Facts:
biflil: ρ b; σ e; Ξ fabol tosil dure donami
bistin: ρ b; σ d
botru: ρ b; σ c; Ξ mufa nolam pleple pufas
bozek: ρ a; σ c; Ξ grisa zeskul pleple zesir fota gikiklum
brebim: ρ a; σ d; Ξ gosa pufas grodras
brima: ρ a; σ d; Ξ nedu govi
brotrim: ρ b; σ c
brubam: ρ b; σ d; Ξ tragu litrigi flogra klopluflur skaru
butro: ρ b; σ c
dobri: ρ b; σ d
dokete: ρ a; σ d; Ξ sumol
donami: ρ b; σ c
dotom: ρ a; σ d; Ξ plistenem dreklem
dralar: ρ a; σ g
drazul: ρ a; σ c
drefu: ρ a; λ grikla rilin grotrikes; σ c
dreke: ρ b; σ g
dreklem: ρ b; λ flogra; σ f
dridrak: ρ b; λ pleple flistos; σ c
drigufu: ρ a; λ grekupim zaklus topes flerus; σ c
dritro: ρ b; λ pleple; σ g
dulim: ρ b; σ d
dure: ρ a; λ zegrik; σ d
fabol: ρ b; λ stetol mibruk mabes giskis; σ g
faskas: ρ a; σ e
faskir: ρ b; σ g
febor: ρ a; σ g
feplobol: ρ b; σ e
fivi: ρ a; σ e; Ξ plilin foreno
flafo: ρ b; σ e
flenidres: ρ a; λ gosa gezalos gikiklum; σ e
flera: ρ b; λ stuste butro dulim; σ d
flerus: ρ a; σ d
flibrun: ρ a; σ e; Ξ pagafel foreno
flistos: ρ b; σ d; Ξ tragrik bistin plase skuzem pufas pletrer
flivi: ρ a; σ g; Ξ tragu tragrik fustel gogunol
floflik: ρ b; σ c; Ξ fustel faskas robu
flogil: ρ a; σ f; Ξ dralar flerus
flogra: ρ a; σ d
foreno: ρ a; λ nolam paflom skuzuven; σ c
fota: ρ b; σ g
fudin: ρ b; σ d; Ξ flafo zegrik drazul ploben
funir: ρ b; σ c; Ξ litrigi zegrik
fustel: ρ a; σ e
gazofe: ρ b; σ f
gebrafe: ρ a; σ f; Ξ sasti stetror nenu
gevarel: ρ a; λ dralar grizok; σ f
gezalos: ρ a; σ g
gikiklum: ρ a; σ d
giskis: ρ b; σ e
gogunol: ρ a; σ c
golur: ρ b; σ c
gosa: ρ a; σ e
govi: ρ a; σ e
grekupim: ρ a; σ d; Ξ tedren donami gazofe
grikla: ρ b; σ f
grisa: ρ a; σ f
grizok: ρ b; σ c
grodras: ρ a; σ d
grotrikes: ρ a; σ e
grugeman: ρ b; σ c; Ξ zeskul govi plilin
gruskam: ρ a; σ f; Ξ grikla zegrik klurur
gudi: ρ b; σ e
gutom: ρ a; σ d; Ξ nolam gezalos tiklos
kevar: ρ a; σ g
klopluflur: ρ a; λ vefi; σ c
klufum: ρ b; λ flibrun; σ c; Ξ grisa gazofe
klurur: ρ a; λ gikiklum; σ c
kozil: ρ a; λ gazofe; σ e; Ξ dobri tedren dulim vagun
lestar: ρ a; λ skeplin tragrik nikletil pagafel; σ d
litrigi: ρ a; σ f
mabes: ρ b; σ e; Ξ mufa faskir robu golur
mibrudrur: ρ a; λ grikla gutom; σ c
mibruk: ρ a; σ f
mobra: ρ b; σ f; Ξ tedren gevarel mosken
mosken: ρ a; σ d
mufa: ρ a; σ c
nebe: ρ b; σ e
nedu: ρ a; σ d
nenu: ρ a; σ f
nikletil: ρ a; σ c
nofa: ρ b; λ paplaro grodras; σ g
nolam: ρ b; σ c
nunik: ρ a; σ e; Ξ dobri kevar zonun
paflom: ρ a; σ c
paga: ρ b; σ e; Ξ tragu tugren flenidres zutral
pagafel: ρ a; σ c
paplaro: ρ b; σ f
pegavi: ρ b; λ stuste; σ c
piflokim: ρ b; λ gruskam bozek; σ e
plase: ρ a; σ e
plasu: ρ a; σ d; Ξ grotrikes
pleple: ρ a; σ c
pletrer: ρ b; σ e
plilin: ρ a; σ c
plistenem: ρ b; λ nedu flerus stiflam; σ g
ploben: ρ a; σ c
pufas: ρ b; σ e
rilin: ρ a; σ g
robu: ρ b; σ g
sasti: ρ a; λ biflil; σ c
sastona: ρ b; λ mibruk dotom gutom; σ c; Ξ fustel sumol mibruk pletrer
skaru: ρ a; σ g
skeplin: ρ a; σ e; Ξ gudi pleple
skuzem: ρ b; σ c
skuzuven: ρ b; σ d
steso: ρ b; σ g; Ξ dulim robu giskis
stetol: ρ b; σ d; Ξ dure
stetrak: ρ b; σ c
stetror: ρ b; σ c
stiflam: ρ b; σ e
stubri: ρ a; σ f; Ξ mibruk pagafel dralar
stura: ρ a; λ mabes; σ c; Ξ suro dreklem
stuste: ρ b; σ d; Ξ gudi
sumol: ρ b; σ d
suro: ρ a; σ e
tamafler: ρ a; σ c; Ξ drigufu flafo nebe rilin
tedren: ρ b; λ paga; σ g
tiklos: ρ b; λ gosa; σ c
topes: ρ a; σ f
tosil: ρ a; σ d
tragrik: ρ b; σ c
tragu: ρ a; σ f
trapan: ρ b; σ g; Ξ gosa golur
treses: ρ b; σ g; Ξ tragrik govi
triskos: ρ a; σ g; Ξ litrigi tosil feplobol
trutarek: ρ a; λ grisa tosil botru zonun; σ e
tugren: ρ a; σ c
vagun: ρ b; λ febor mufa sumol vaka; σ e
vaka: ρ b; σ d; Ξ zeskul
vefi: ρ a; σ d; Ξ brotrim grodras
velor: ρ b; λ steso paflom; σ c
vupek: ρ a; σ d
vuske: ρ b; λ zeskul drazul flerus; σ c; Ξ tragu brotrim dridrak stetrak
zaklus: ρ a; σ c; Ξ flera feplobol kevar golur
zavik: ρ a; σ c; Ξ febor tedren dreke faskas
zegrik: ρ a; σ d
zemobru: ρ a; σ f; Ξ febor vupek nikletil nenu
zesir: ρ a; σ c
zeskul: ρ a; σ f
zonun: ρ a; σ c
zutral: ρ b; σ f

Known rows:
flogil: [-17  21  13  -1  -7 -16  -7  -9 -14   1   3  -6   0   1 -21  11  -7   3
  -2  10   2 -17  -5   7 -15  33  -4   3 -13 -16  13   3  14   8 -11   0
  18  14 -14 -28 -19   5  26 -17  -8   7  33 -12  14   3]
giskis: [-30  12   5  -6  -9 -30 -24   9 -20   8  -7 -13  18   7 -21  10   6  23
  13  -4   1   0  -5   9  -6  19   4   9 -21 -22  12   9   5  20  -2   0
  11  10 -33 -13 -24   0  14 -10  -1  -6  21 -18  26  30]
faskas: [-13   8   5  -7  -3 -24  -8  -6 -11  -2   0  -5   5  19 -13  13   3  18
   3   4   1  -7 -14   9 -16  29   3   2 -17  -7   9   4   6   8   2 -10
  12  17 -18 -27 -16  -8  30 -20  -5  -7  32 -18  16   7]
brubam: [-14 -10  18   1 -10 -27 -17   6 -41  -4   8 -21  22   5 -29  18  -4   3
  -6  12 -15  -6   3  12  -2  10  -2  18 -10  23   6  -1  18  39 -24  -4
  17   3 -31 -14 -19  23   7 -12  -7  -1  12 -24  20  19]
kevar: [-12   2  11  -4  -9 -28  -2  -5 -11   8  11  -2  13  17 -13   1   9   7
   0  -6   7 -19 -12  12  -4  29  10   2 -12   1   9   2  27   9   9 -10
   8  20 -20 -23  -8  -7  27 -26  -7  -7  18 -23  13  13]
fivi: [ -8   2  13  -2  -1 -20 -13  -9 -14  -5   1  -2   4  10 -20   9   5   5
   8  10   1  -7   2   9 -15  39   3   1 -17 -15   4   0   4  10  -5  -3
   8  23 -20 -24 -18  -8  22 -25  -6  -5  28 -11  15   1]
butro: [-29  -7   6 -12 -10 -25 -12   1 -20  -1   2 -12  13  21 -13  12  10  18
  17  -1   7   1 -13  11   2  27  -1   1 -19  -7   8   0  10  17   0 -15
   2  10 -35 -14 -23   6  18 -15  -3 -14  13 -10  24  30]
tragu: [-15  22  11  -6  -4 -22  -6  -1 -14   9   3  -8   4  10 -18  19  -7  11
   0   9   5 -17 -10   7 -13  32  -4   2 -12  -9  16   5  16   2 -10  -2
  22  14 -12 -22 -21   1  30 -12  -7   3  39 -16  10   2]
lestar: [  6  -2   9  -1  -6 -20  -1   1 -18   4  11  -9  19  18 -18  17   2  11
 -24   5 -22  -8  -4  12 -13  18   8  18 -15  23  10   4  17  23  -5   0
  16  22 -13 -31 -15   1  18 -20  -7  -3  27 -29  10   6]
skuzuven: [ -6   3   8   5 -25 -25   2   6 -43  -8   3 -20  25  17 -17  16   7  16
 -15   1 -15  -1  -6  10   5   2   1  10  -3  17   4   0  26  46 -10  -9
  13  18 -27 -13 -21  18   3 -12  -4  -8  22 -10  21  28]
faskir: [-26  -6  10  -8 -16 -27  -3   3 -20   8  12 -10  19  15 -16   6  10   9
   3  -5   1  -8  -8  11   9  26   2   7 -18  -3  15   1  23  21   2 -10
   4   5 -30 -15 -18  10  14 -15  -6  -9   5 -19  20  33]
nikletil: [-14   0   5  -7  -4 -26  -7 -10 -13  -1   1  -3   7  26 -12  11   9  17
  14  -2  13 -11 -14  11 -12  32   6  -4 -15  -3   1   1  12   5   8 -18
   7  25 -26 -22 -13  -8  30 -25  -3 -11  24 -16  16  12]
flafo: [-28  -1   7 -13  -8 -25 -13   4 -19  -2   1 -14  13  15 -17  17   4  20
  10   5  -2   1  -9   8  -3  26  -5   6 -22  -8  13   1   6  15  -7  -7
   7   6 -28 -18 -28   5  17  -8  -3 -10  19 -12  22  25]
bistin: [ -7  -2  11  -1 -18 -20  -7   8 -34   4   6 -19  23  21 -23  18  -1  12
 -10   2 -20   0  -3  10   3   7   1  14 -14  18   9   3  18  40 -14  -1
  12  11 -28 -19 -21  15   3  -9  -4  -5  16 -26  18  24]
tosil: [  7   7  11   6 -14 -20  -6  -4 -27   3   6 -11  15  28 -18  17  -4  10
  -9   1 -11 -12  -7  11 -11   8   7   8  -6  23  -1   4  20  34  -6  -9
  17  28 -23 -24  -9   7  17 -21  -3   0  30 -29  15   6]
donami: [-30  -6   6 -12  -8 -27 -14   1 -17  -4   1 -10  14  16 -13  10  13  18
  14  -1  -1  -1 -13  11   0  31   0   3 -22  -9  11  -1   9  17   2 -13
   0   5 -34 -20 -24   0  18 -15  -6 -15   9 -15  27  29]
piflokim: [-29  -6   8 -17  -6 -23  -9   5 -15  -3   1 -12  15  14 -16  16   7  20
   1   6  -9   3  -6   9  -3  30  -5  11 -26  -8  18   2   6  13  -7  -3
   5   3 -25 -22 -30   3  18  -7  -4 -12  16 -12  22  27]

Rows:
No name comes twice in this set of rows, the named rows included.
[ -8  -5   9  -8   0 -26 -10  -6 -10   4   3  -1  10  22 -12   7  12  16
  12   1   8  -8  -9  11 -11  39   8  -1 -18 -11   6   0   9   4   6 -11
   5  26 -21 -21 -15 -19  27 -25  -4 -13  27 -15  14   9]	plilin
[  6  28   9  16 -19 -21  -5  -9 -37  -6   4 -12   4  20 -13  -6 -19  -1
  -9  12 -22 -17   4  13  -8  14  11  -9 -11   7   7  -3  11  54  -7 -12
   6  10 -23 -36   0   4   6 -24 -14  -5  14 -37  28  -6]	grekupim
[ -8  -3   9  -2  -5 -17  -7 -14 -12  -2   2   2   3  13 -16  -4  10   7
  15  -1  13  -4   0  11 -12  36   8  -5 -21 -18  -2  -4   6   9   7 -11
   2  30 -23 -23 -12  -4  20 -32  -3  -7  18 -10  14  10]	bozek
[-35  -9  10 -10  -5 -28 -16  -3 -24 -13   1 -10  11   1 -19   5  11   8
  15   4   4  -2  -3  12  -4  31  -1   3 -24 -11   6  -5   6  19  -3 -15
   1   3 -35 -19 -22   9  19 -20  -7 -11   0  -9  27  28]	floflik
[-13  10  11   3 -10 -32 -11  -1 -12  18   6  -3  17  12 -16  -1   9  10
   6 -12  12 -20  -9  11  -6  26  18   5  -9 -10   7   8  23   9  12  -7
  12  23 -24 -15  -6 -12  27 -28  -4  -5  21 -26  15  15]	rilin
[-11   3   5 -13  -3 -15 -17 -10  -6  15   6  -6   0  30 -21  17 -12  14
  22  -1   9  -6 -11   9 -18  30  -2  -1 -29   0   3   8   4   4   0 -10
  11  25 -27 -24 -12   6  32 -18   0   4  28 -28  13   7]	gosa
[-36  10   4  -5 -10 -28 -24   3 -24   1  -7 -15  13  -4 -28   0   0  17
  18  -4   8   0   6  10 -11  12   4   9 -25 -24   7   7   4  18  -7  -5
  12   7 -35 -15 -19  19  15 -14   0  -2  10  -9  24  29]	mabes
[ 11  17  11   4 -17 -22  -2   4 -36  15   6 -14  11  32 -14  -2 -19  11
  -8  14 -10 -11   3  10  -6  14  12  -7 -11  11  13   1  15  45 -10  -8
  14  19 -17 -23  -5   3   9 -17  -8  -7  29 -37  13  -5]	nedu
[-34 -10   9  -8  -6 -24 -14  -4 -16 -12   1  -7  12   4 -16   4  15  10
   8   3  -6   0  -1  13  -3  36  -1   8 -25 -15   9  -5   5  20   1  -9
  -4   3 -31 -24 -24   1  15 -21  -8 -13   1 -10  28  28]	klufum
[-28  24   6  -1 -19 -14  -6   1 -20   3   0 -12   5  13 -17  21  -3  14
   5   3  -6  -5 -15   7   3  23 -13   2 -16 -15  16   4  14  25  -9   0
  12   4 -27 -23 -29  12  11  -5  -8   1  25 -12  25  25]	gazofe
[-17  -3  11  -6   2 -29 -13 -10 -14  -5   2  -2   7   9 -16   3   9   6
  12   4  10 -12  -4  12 -17  35   8   1 -19  -8   3  -1  10   2   1 -16
   7  19 -23 -24 -13  -7  31 -29  -6  -9  16 -14  16   8]	tamafler
[  7   4  10   3 -11 -21  -4  -2 -23   3   8 -10  17  19 -17  14   0  12
 -21   3 -19 -12  -5  12 -12  16   8  15 -11  20   8   4  18  27  -6  -1
  15  19 -16 -30 -11   0  16 -20  -6  -2  26 -31  13   6]	dure
[-15  11   7 -12  -5 -32  -5  -3 -22   8   2 -10   4  27  -7 -10  -6  15
  17  11  14 -11  -7  11 -10  34  11 -17 -19 -11  15  -2   6  16   2 -22
   7  15 -20 -21  -5  -9  25 -20  -6 -18  19 -24  17   2]	drazul
[-27 -11  10 -11  -8 -26 -15   2 -25  -1   1 -10  14  20 -15  15  13  15
  21   0   9   1 -10  10   3  31  -1   0 -18  -8   4  -2  11  17  -2 -13
   4  12 -35 -10 -25   2  16 -16  -3 -14  14 -10  22  28]	tragrik
[-32   3   9  -5  -8 -23 -18  -4 -27 -14  -3 -12   6   8 -21  16   2   9
  14   6  -2  -3  -6  10  -5  26  -6   2 -18 -11   4  -1   6  24  -9 -12
   5   4 -34 -21 -26  10  15 -15  -7  -6  13 -10  31  24]	biflil

The same elements again, as new rows of numbers:
Known rows:
fabol: [  8   7  12  14 -20  18 -37  -4 -17  -8   1  -6   6   8 -11]
drazul: [ -1  -8  -4  -7  11  -3  11   1  -1   2  -4  -3  19  -1 -16]
flera: [  1   2 -14  12 -15  38 -18   1   1  -7  -3   0  -2 -10  -1]
zegrik: [-4 -4 -2  2  7  6 19  7 -2 -6  4 -2  9  6 -3]
kozil: [ 10 -12  -5 -22  -5 -35  -7  -6 -12   8   3   2 -10  -2  18]
zonun: [ -4  -6  -9  15   6 -11   6   6   1   2   1   4   5   3  -6]
plase: [  2  -4   5 -13 -14 -18  12   0   6  11   9   3   2   9   6]
treses: [  3  18  14  -3   7 -17 -15  -4  40  -5   2   0  -5  -4  -5]
donami: [ -3   1  -8  21  -3  17 -15   1  -8  -4 -18   1  -1 -10 -11]
mosken: [ -5  -9 -16  10   4  10  -3   3  -6   1   1   5   4   2   3]
velor: [  5   6  -4  12 -11  23 -18   5   3  -8  -7  -5   1 -11 -11]
topes: [ -1  -5  -4 -38   3   5  37  -8  -6  20  11  -5   5   8   0]
stetrak: [ -1   6  -1  18  -8  15  -6   4   9  -7 -14  -3   2  -3 -13]
gogunol: [ 2 -6 -3  6  3 -6 -4  6  1 -5  5  1  8  2 -6]
lestar: [  1  -9 -24   1  -8  17 -14   3   4  -2  12   7   3  -1   7]
pegavi: [  5   5  -1  12  -8  21 -20   4   2  -7  -8  -5   3  -7 -12]
dridrak: [  1   4 -10  24 -13  23 -27   1   5  -7  -6   2   2 -14  -4]

Rows:
No name comes twice in this set of rows, the named rows included.
[ -1  -1  -1 -18  27 -12  -6   1  33  -8   9   4  -4  11   2]	brima
[  1  -6   6 -45  14  10  21  -7   4  27  13  -5   1  11   0]	zeskul
[  5  12   8  24   3   4 -33  -5   0 -29   1  -4   2   5  -8]	sastona
[ -8 -10 -10  -6  18   0  20  -4  -8   6  -7   1  16  -3 -13]	flerus
[  2   7   6  -7   3 -41   8  -2  31  -8  13   4   1   1   6]	flivi
[  2 -13 -11  -2  15 -30 -13   0 -11  -8  -5   5  -3  -1   4]	zavik
[  1  -2   5  -3   3 -33   3  -2   2  -6   4   4   4  -7  16]	triskos
[ 10  -9 -15 -21  -1   4 -10  -3  12  -1   9  -5  20  -5 -13]	drigufu
[  2  11  13   2   7  -2  -1   3   8 -24  -8  -8   3 -11  -4]	funir
[  5  -6   3 -18   4 -31   4  -6  -5   7   8   5  -5  -2  18]	nunik

